Here is a tiny trained network, its code and every weight. The questions are about switching its units off for an input and a target symbol, where a switched-off unit gives its printed mean instead of its output.

import numpy as np


def w(rows, s, z=0):
    codes = np.array(rows[::2]) - 128.0
    scale = np.full(codes.shape[1], s)
    scale[-1] = z or s
    return codes * scale


def norm(h):
    return h / np.sqrt((h * h).mean(-1, keepdims=True) + 1e-5)


def f(y):
    return y / 2 * (1 + np.tanh(0.7978845608 * (y + 0.044715 * y**3)))


def softmax(a):
    e = np.exp(a - a.max(-1, keepdims=True))
    return e / e.sum(-1, keepdims=True)


def log_softmax(a):
    a = a - a.max(-1, keepdims=True)
    return a - np.log(np.exp(a).sum(-1, keepdims=True))


def net(x, mask):
    ids = ['αβθξπσψ'.index(c) for c in x.split()]
    T = len(ids)
    res = E[ids] + P[:T]
    u = 0
    for l in range(2):
        q, k, v = (norm(res) @ M[l].T for M in (Q, K, V))
        z = softmax(np.where(np.tri(T) > 0, q @ k.T / 4**0.5, -1e9)) @ v
        res = res + np.where(mask[u], z, O[l][:, -1]) @ O[l][:, :-1]
        u += 1
        y = f(norm(res) @ A[l][:, :-1].T + A[l][:, -1])
        res = res + np.where(mask[u : u + 4], y, B[l][:, -1]) @ B[l][:, :-1]
        u += 4
    return log_softmax(norm(res)[-1] @ U[:, :-1].T + U[:, -1])


Q, K, V, O, A, B = {}, {}, {}, {}, {}, {}
E = w([
[143,134,83,100,189,180,75,143,108,79,131,193],'α',
[2,130,91,134,166,107,134,132,71,100,224,100],'β',
[113,78,86,133,81,136,143,112,109,162,128,123],'θ',
[164,104,145,57,131,79,82,178,51,100,235,90],'ξ',
[99,6,136,130,137,142,171,70,156,125,134,95],'π',
[118,46,252,253,170,155,37,148,48,82,130,78],'σ',
[110,134,164,132,194,171,169,151,199,161,101,147],'ψ',
],0.0087)
P = w([
[86,132,107,90,123,35,171,153,204,58,92,126],'0',
[114,199,98,143,109,115,126,134,97,161,114,127],'1',
[125,34,164,134,242,123,182,170,139,87,161,85],'2',
[121,159,123,111,92,133,128,111,91,156,87,151],'3',
[107,31,179,121,235,136,149,138,165,101,205,85],'4',
[149,135,126,128,85,153,116,96,86,160,109,152],'5',
[87,64,168,109,203,160,149,117,161,100,210,60],'6',
[162,119,125,145,111,154,115,95,64,172,99,152],'7',
[95,101,166,93,177,161,114,84,187,105,230,92],'8',
[125,118,113,203,129,182,110,119,44,172,106,155],'9',
[98,139,163,84,164,217,118,48,178,107,255,67],'10',
[116,98,136,214,123,171,100,135,36,169,104,152],'11',
],0.0091)
Q[0] = w([
[162,112,150,128,31,95,95,106,101,122,49,119],'L0H1',
[44,90,207,254,157,161,80,134,129,83,158,65],'L0H1',
[14,101,92,179,157,70,146,155,102,100,169,124],'L0H1',
[80,77,83,98,182,180,199,96,137,156,162,129],'L0H1',
],0.026)
K[0] = w([
[118,190,57,68,92,157,156,80,142,209,151,167],'L0H1',
[146,139,167,140,124,150,70,81,162,71,237,68],'L0H1',
[124,122,152,140,89,102,81,116,109,38,134,77],'L0H1',
[139,5,175,203,131,133,88,119,124,83,80,117],'L0H1',
],0.027)
V[0] = w([
[199,155,210,254,73,116,104,140,172,122,103,36],'L0H1',
[132,80,143,163,88,120,57,177,171,161,80,86],'L0H1',
[156,81,118,142,150,138,165,177,158,153,140,159],'L0H1',
[80,131,104,118,141,68,144,111,146,178,149,115],'L0H1',
],0.0049)
O[0] = w([
[5,146,166,3,167,44,140,36,55,251,110,167,255],'L0H1',
[109,174,144,77,99,107,157,92,147,198,185,147,199],'L0H1',
[107,104,158,162,125,124,116,142,123,130,159,95,124],'L0H1',
[142,101,80,123,168,158,179,160,130,87,130,138,89],'L0H1',
],0.0026,0.0042)
A[0] = w([
[165,200,90,128,78,177,75,119,99,167,49,220,4],'L0N1',
[120,127,47,156,22,118,171,124,90,178,94,127,24],'L0N2',
[164,93,130,183,74,177,134,87,87,230,25,174,87],'L0N3',
[170,137,91,142,87,144,66,136,5,168,121,174,188],'L0N4',
],0.029,0.0024)
B[0] = w([
[142,154,56,142,212,75,52,148,219,187,168,82,182],'L0N1',
[65,95,162,207,69,93,226,119,133,111,160,141,164],'L0N2',
[78,9,147,169,142,188,79,122,118,236,46,88,253],'L0N3',
[158,198,97,119,218,111,159,208,34,143,136,172,245],'L0N4',
],0.015,0.025)
Q[1] = w([
[126,157,83,164,114,87,90,128,155,184,60,145],'L1H1',
[117,83,146,107,159,168,79,113,191,187,93,91],'L1H1',
[162,155,98,168,113,117,104,171,143,204,3,134],'L1H1',
[112,178,130,83,123,118,205,128,116,85,185,154],'L1H1',
],0.027)
K[1] = w([
[126,145,163,126,141,214,98,110,127,160,185,107],'L1H1',
[110,132,185,114,82,148,65,88,254,80,170,109],'L1H1',
[137,143,162,99,168,253,130,76,83,187,212,101],'L1H1',
[167,132,85,167,149,60,154,207,103,116,51,167],'L1H1',
],0.02)
V[1] = w([
[40,99,83,13,135,56,153,52,143,185,143,124],'L1H1',
[54,181,129,145,254,192,166,147,245,131,118,163],'L1H1',
[225,71,82,116,92,159,190,114,202,121,42,133],'L1H1',
[145,71,35,90,141,139,72,129,124,16,105,137],'L1H1',
],0.02)
O[1] = w([
[102,150,157,188,113,153,187,212,162,92,247,140,205],'L1H1',
[120,149,105,116,172,107,93,67,208,77,133,252,239],'L1H1',
[183,122,159,242,132,136,82,194,72,229,79,199,2],'L1H1',
[203,96,77,168,230,105,86,182,102,163,136,130,107],'L1H1',
],0.011,0.023)
A[1] = w([
[147,21,193,156,3,171,159,84,121,125,72,144,84],'L1N1',
[224,159,132,73,101,138,158,213,90,117,117,71,2],'L1N2',
[205,136,146,146,111,125,115,142,83,156,68,184,124],'L1N3',
[138,137,115,160,64,92,64,81,226,160,97,138,69],'L1N4',
],0.037,0.0068)
B[1] = w([
[166,59,24,192,80,251,102,189,122,87,76,135,211],'L1N1',
[222,118,218,26,132,147,208,195,160,182,133,174,169],'L1N2',
[81,134,129,86,85,107,162,75,111,123,109,70,242],'L1N3',
[62,186,217,128,130,180,75,149,153,149,98,206,255],'L1N4',
],0.023,0.01)
U = w([
[211,130,58,147,212,76,54,129,149,97,171,156,2],'α',
[93,129,142,101,93,125,168,72,162,80,187,81,228],'β',
[122,114,177,253,94,55,187,124,97,196,170,122,127],'θ',
[233,89,206,61,113,130,179,165,146,179,104,162,77],'ξ',
[182,124,73,176,52,193,114,174,96,83,78,155,230],'π',
[102,101,111,66,165,132,95,69,48,165,24,73,86],'σ',
[85,187,222,135,118,168,79,146,155,147,90,224,79],'ψ',
],0.0045,0.0012)

Each question gives the input, a string of symbols that net reads in full, and the target symbol t.
The units are the heads (4 rows each of Q, K, V and O) and the neurons (one row each of A and B). Each row of codes is followed by its name. A weight is (code - 128) times the scale printed after its matrix; where a second scale follows, it is the last column's (O, A, B and U).
mask holds one flag per unit, layer by layer, with each layer's heads first. A switched-off unit (its flag False) gives its mean, the last column of its rows in O or B, instead of its output. The means were averaged over made-up inputs and are rounded, as every weight is.
A unit's drop is (log p(t) with every unit on - log p(t) with that unit switched off) / (log p(t) with every unit on - log p(t) with every unit switched off).
The circuit of an input: a set's keep is (log p(t) with only the set's units on - log p(t) with every unit switched off) / (log p(t) with every unit on - log p(t) with every unit switched off). Starting from all 10 units, units are removed one at a time, each time the one whose removal leaves the highest keep (on an exact tie, the one counted first), for as long as the keep stays at least 0.8.
units of the circuit, in order: the units of the circuit, biggest drop first
most important unit: the unit with the biggest drop
top k neurons: the k neurons with the biggest drops, biggest first
k most important neurons of layer l: the k neurons of layer l with the biggest drops, biggest first
input θ σ θ ξ β, target π: units of the circuit, in order => L0N1, L0N4, L1N1
input β ξ σ σ β ξ β, target α: most important unit => L0N3
input θ α β β ψ σ ψ, target π: units of the circuit, in order => L0N4, L0N1, L1N1
input θ θ β β ψ σ α, target π: units of the circuit, in order => L0N1, L0N4, L1N1
input σ ψ β π β θ π ξ θ ψ σ, target β: units of the circuit, in order => L0N3, L0N1, L0N4, L1N4
input β θ β ψ σ β α σ σ σ ξ, target α: top 2 neurons => L0N3, L0N2
input σ σ ψ σ σ β ψ α π, target β: top 4 neurons => L0N3, L0N2, L0N1, L0N4
input α σ σ β β σ, target β: 2 most important neurons of layer 0 => L0N4, L0N3
input α ψ θ ψ π ψ π, target σ: top 4 neurons => L0N1, L0N3, L1N3, L0N4
input β σ ψ α ψ θ σ σ σ σ α, target α: top 2 neurons => L0N3, L0N1
input θ α π ξ ψ, target π: top 2 neurons => L0N1, L0N4
input α α σ, target σ: top 4 neurons => L0N1, L0N3, L1N3, L0N4
input π σ σ β σ σ σ ψ α σ β, target θ: 2 most important neurons of layer 1 => L1N3, L1N4
input π ψ β σ θ α θ ξ ψ β ψ, target θ: most important neuron of layer 0 => L0N4
input π σ π β π, target θ: top 2 neurons => L0N4, L0N3
input ψ θ α σ, target σ: top 4 neurons => L0N4, L1N3, L0N3, L0N1
input ψ σ θ σ, target θ: 2 most important neurons of layer 1 => L1N4, L1N1
input α θ ψ, target σ: top 4 neurons => L0N1, L0N3, L1N3, L0N4
input σ ψ ψ σ θ α, target α: 2 most important neurons of layer 0 => L0N1, L0N4
input α θ ψ ψ σ σ σ π σ ψ, target σ: top 3 neurons => L0N3, L0N4, L0N1
input π σ σ, target θ: 2 most important neurons of layer 0 => L0N4, L0N3
input σ σ π π, target π: top 2 neurons => L1N1, L0N1
input π σ θ θ ξ, target θ: top 3 neurons => L0N4, L0N3, L0N1
